Below is a small trained network, with its code and all its weights. Each question gives an input and a class and asks what happens when units are switched off, that is, made to give their printed mean instead of their output.

import numpy as np


def w(rows, s, z=0):
    codes = np.array(rows[::2]) - 128.0
    scale = np.full(codes.shape[1], s)
    scale[-1] = z or s
    return codes * scale


def norm(h):
    return h / np.sqrt((h * h).mean(-1, keepdims=True) + 1e-5)


def f(y):
    return np.maximum(y, 0)


def log_softmax(a):
    a = a - a.max(-1, keepdims=True)
    return a - np.log(np.exp(a).sum(-1, keepdims=True))


def net(x, mask):
    res = np.array(x, float).reshape(1, 4) / 4 @ E
    u = 0
    for l in range(4):
        y = f(norm(res) @ A[l][:, :-1].T + A[l][:, -1])
        res = res + np.where(mask[u : u + 6], y, B[l][:, -1]) @ B[l][:, :-1]
        u += 6
    return log_softmax(norm(res)[-1] @ U[:, :-1].T + U[:, -1])


A, B = {}, {}
E = w([
[158,159,121,48,149,56,118,166,191,182],'x0',
[151,133,190,139,105,194,2,208,138,86],'x1',
[99,165,234,149,106,71,33,109,160,139],'x2',
[209,119,166,138,120,124,200,137,100,109],'x3',
],0.0077)
A[0] = w([
[75,112,159,127,146,238,205,88,63,174,114],'0.n0',
[39,114,121,131,46,90,52,95,176,7,98],'0.n1',
[154,61,80,68,118,187,164,224,113,254,1],'0.n2',
[150,119,228,89,38,226,136,147,129,109,23],'0.n3',
[118,118,99,171,159,189,79,88,152,48,54],'0.n4',
[192,206,194,171,96,92,151,134,175,82,172],'0.n5',
],0.0056,0.0026)
B[0] = w([
[108,45,163,142,74,13,146,115,95,38,252],'0.n0',
[136,144,85,161,68,191,53,97,141,236,228],'0.n1',
[141,167,87,118,197,74,87,162,207,57,202],'0.n2',
[239,72,216,151,108,126,110,215,100,157,198],'0.n3',
[146,209,176,78,179,118,109,123,123,91,186],'0.n4',
[253,123,78,193,159,96,75,97,132,152,227],'0.n5',
],0.0072,0.0041)
A[1] = w([
[65,161,80,169,126,74,64,61,123,96,127],'1.n0',
[83,221,108,137,91,77,216,47,211,207,81],'1.n1',
[60,108,166,152,27,216,26,27,145,59,5],'1.n2',
[125,149,132,154,115,3,142,73,104,89,92],'1.n3',
[188,139,228,149,163,177,109,176,38,169,93],'1.n4',
[124,72,90,55,94,66,173,168,125,133,189],'1.n5',
],0.0065,0.0035)
B[1] = w([
[128,134,97,47,158,43,160,165,109,174,219],'1.n0',
[91,54,181,97,89,236,101,163,133,172,238],'1.n1',
[115,122,65,15,122,25,151,216,2,98,216],'1.n2',
[218,77,80,29,60,185,176,120,84,202,254],'1.n3',
[181,114,138,174,5,69,186,108,198,56,215],'1.n4',
[89,163,126,245,239,235,241,83,177,57,246],'1.n5',
],0.0077,0.0054)
A[2] = w([
[134,32,162,109,43,82,55,169,94,118,136],'2.n0',
[17,202,131,115,100,102,5,59,149,216,32],'2.n1',
[59,174,52,171,120,162,236,104,21,131,93],'2.n2',
[120,196,82,121,246,128,102,165,206,61,2],'2.n3',
[69,133,116,172,115,126,240,37,168,146,132],'2.n4',
[102,125,208,198,2,190,8,111,114,31,24],'2.n5',
],0.0067,0.0033)
B[2] = w([
[78,198,107,187,72,79,99,149,156,128,253],'2.n0',
[149,189,96,245,234,112,151,123,82,194,188],'2.n1',
[150,61,92,167,132,77,90,103,36,57,250],'2.n2',
[228,148,55,73,161,169,155,207,199,90,175],'2.n3',
[152,98,200,168,103,173,96,61,116,153,243],'2.n4',
[86,123,174,67,132,175,171,166,160,108,205],'2.n5',
],0.011,0.0062)
A[3] = w([
[147,101,108,56,211,223,122,141,235,53,21],'3.n0',
[75,154,183,196,4,225,93,204,173,8,9],'3.n1',
[61,178,128,163,86,122,76,79,148,217,62],'3.n2',
[81,84,123,33,51,219,131,128,166,243,107],'3.n3',
[127,218,164,162,172,162,2,189,192,60,158],'3.n4',
[129,122,128,38,132,187,100,77,155,213,2],'3.n5',
],0.0077,0.0044)
B[3] = w([
[104,247,42,86,138,126,139,174,152,108,197],'3.n0',
[15,199,216,7,121,97,109,135,194,74,244],'3.n1',
[126,113,108,168,192,153,106,147,146,88,191],'3.n2',
[105,109,229,47,219,114,129,147,187,170,186],'3.n3',
[87,97,147,145,135,233,145,76,99,113,254],'3.n4',
[154,71,228,55,144,153,210,91,96,158,157],'3.n5',
],0.011,0.006)
U = w([
[45,229,102,244,215,128,4,206,115,238,76],'0',
[210,136,165,184,58,58,145,71,203,137,164],'1',
[51,81,64,106,65,41,52,180,23,120,186],'2',
[138,4,103,205,154,224,204,29,36,50,136],'3',
[150,155,138,162,141,218,52,106,130,105,1],'4',
[123,50,228,40,214,152,184,96,161,219,170],'5',
[165,191,32,65,217,215,189,210,200,65,151],'6',
[21,205,248,58,60,122,77,216,195,39,174],'7',
],0.012,0.0075)

Each question gives the input, the list of numbers given to net, and the class t.
The units are the neurons (one row each of A and B). Each row of codes is followed by its name. A weight is (code - 128) times the scale printed after its matrix; where a second scale follows, it is the last column's (A, B and U).
mask holds one flag per neuron, layer by layer. A switched-off neuron (its flag False) gives its mean, the last column of its row in B, instead of its output. The means were averaged over made-up inputs and are rounded, as every weight is.
A unit's drop is (log p(t) with every unit on - log p(t) with that unit switched off) / (log p(t) with every unit on - log p(t) with every unit switched off).
The circuit of an input: a set's keep is (log p(t) with only the set's units on - log p(t) with every unit switched off) / (log p(t) with every unit on - log p(t) with every unit switched off). Starting from the 12 units with the biggest drops (on a tie, the unit counted first), units are removed one at a time, each time the one whose removal leaves the highest keep (on an exact tie, the one counted first), for as long as the keep stays at least 0.8.
circuit, biggest first: the units of the circuit, biggest drop first
unit that matters most: the unit with the biggest drop
top k neurons: the k neurons with the biggest drops, biggest first
top k neurons in layer l: the k neurons of layer l with the biggest drops, biggest first
drop when u is switched off: that unit's drop, to one decimal
input [7,-8,-4,3], class 3: circuit, biggest first -> [1.n5; 2.n2]
input [-7,-2,2,-6], class 2: circuit, biggest first -> [1.n2]
input [1,0,6,5], class 1: top 2 neurons -> [0.n5; 1.n1]
input [-3,-1,8,8], class 1: top 4 neurons -> [0.n5; 1.n1; 3.n0; 3.n3]
input [5,8,-4,-5], class 6: top 2 neurons in layer 0 -> [0.n2; 0.n0]
input [1,-5,1,-8], class 5: top 2 neurons -> [1.n1; 2.n0]
input [1,-6,8,-3], class 0: top 3 neurons -> [2.n1; 0.n1; 1.n5]
input [1,-5,6,-4], class 0: top 3 neurons -> [2.n1; 0.n1; 0.n0]
input [2,7,-7,7], class 7: top 3 neurons -> [0.n3; 1.n4; 3.n1]
input [3,-6,-4,-4], class 3: top 2 neurons in layer 2 -> [2.n2; 2.n4]
input [0,1,0,-5], class 0: top 2 neurons -> [0.n1; 0.n0]
input [6,2,5,5], class 1: top 3 neurons -> [0.n5; 1.n1; 3.n1]
input [-1,-4,3,-3], class 5: top 2 neurons -> [1.n1; 3.n3]
input [3,1,5,8], class 1: top neuron -> [0.n5]
input [-3,5,-7,-4], class 7: top 2 neurons -> [1.n5; 3.n1]
input [6,3,3,4], class 1: drop when 1.n1 is switched off -> 1.0
input [3,-3,5,-5], class 0: drop when 2.n1 is switched off -> 0.6
input [-5,-3,8,-6], class 0: drop when 2.n1 is switched off -> 0.2
input [1,-2,2,8], class 1: drop when 0.n5 is switched off -> 0.2
input [5,-4,8,2], class 5: unit that matters most -> 1.n3
